[-36.1  -2.9   8.1  20.2  35.5  61.0  74.0   9.5  44.3  41.9  70.5  74.2
  -7.5  53.3  14.3   9.6  21.2   4.3 -19.3 -60.0   9.6 -47.1 -37.7 -42.7
 -76.3 -82.5] : S
[-57.8 -32.2   8.1  13.7  -2.5   8.9  66.7  61.1  44.3  41.9  70.5  74.2
  -7.5  53.3  14.3   9.6 -36.1   4.3 -36.2 -21.0 -40.6 -21.3 -37.7 -42.7
 -76.3 -82.5] : D
[-36.1  -3.5   8.1  20.2  35.5  61.0  74.0  21.2  -7.5  41.9  70.5  74.2
  -7.5  53.3  14.3  11.8  21.2   4.3 -19.3 -60.0 -40.6 -21.3 -38.3 -56.3
 -76.3 -82.5] : U
[-36.1  -2.9   8.1  20.2  35.5  20.6 -47.0 -52.3 -11.9  15.8   7.2   5.5
  -7.5   5.5  14.3   9.6  21.2   5.5 -19.3  18.2  20.1 -21.3 -37.7 -32.4
  11.6   5.5] : B
[ 18.9  22.4   8.1  20.2  35.5  61.0  74.0  61.1  44.3  41.9  70.5  74.2
  -7.5  24.1 -45.5 -53.6 -11.3   4.3 -19.3 -60.0 -40.6 -21.3 -37.7 -42.7
 -71.6 -32.2] : N
[-36.1  -2.9   8.1  20.2  35.5  61.0  74.0  53.3  44.3  41.9  70.5  74.2
  -7.5  21.3  14.3   9.6  21.2   4.3 -19.3 -60.0 -51.5 -21.3 -37.7 -42.7
 -76.3 -82.5] : E
howmany B: [5.5]
4
howmany U: [21.2]
2
q: [-36.1  -2.9   8.1  20.2  35.5  61.0  74.0   9.5  44.3  41.9  70.5  74.2
  -7.5  53.3  14.3   9.6  21.2   4.3 -19.3 -60.0   9.6 -47.1 -37.7 -42.7
 -76.3 -82.5]
S
q: [-36.1  -3.5   8.1  20.2  35.5  61.0  74.0  21.2  -7.5  41.9  70.5  74.2
  -7.5  53.3  14.3  11.8  21.2   4.3 -19.3 -60.0 -40.6 -21.3 -38.3 -56.3
 -76.3 -82.5]
U

[-24.5  37.1 -24.5 -24.5] : M
[37.2 37.2 37.2  9.6] : C
[ 37.2 -45.4  23.2   9.6] : Y
q: [-24.5  37.1 -24.5 -24.5]
M
howmany M: [-24.5]
3
howmany C: [37.2]
3
Table of tags by key:
[37.1] -> J_915
[23.3] -> J_459
[37.2] -> J_667
[23.2] -> J_854
join C 3: 
J_667

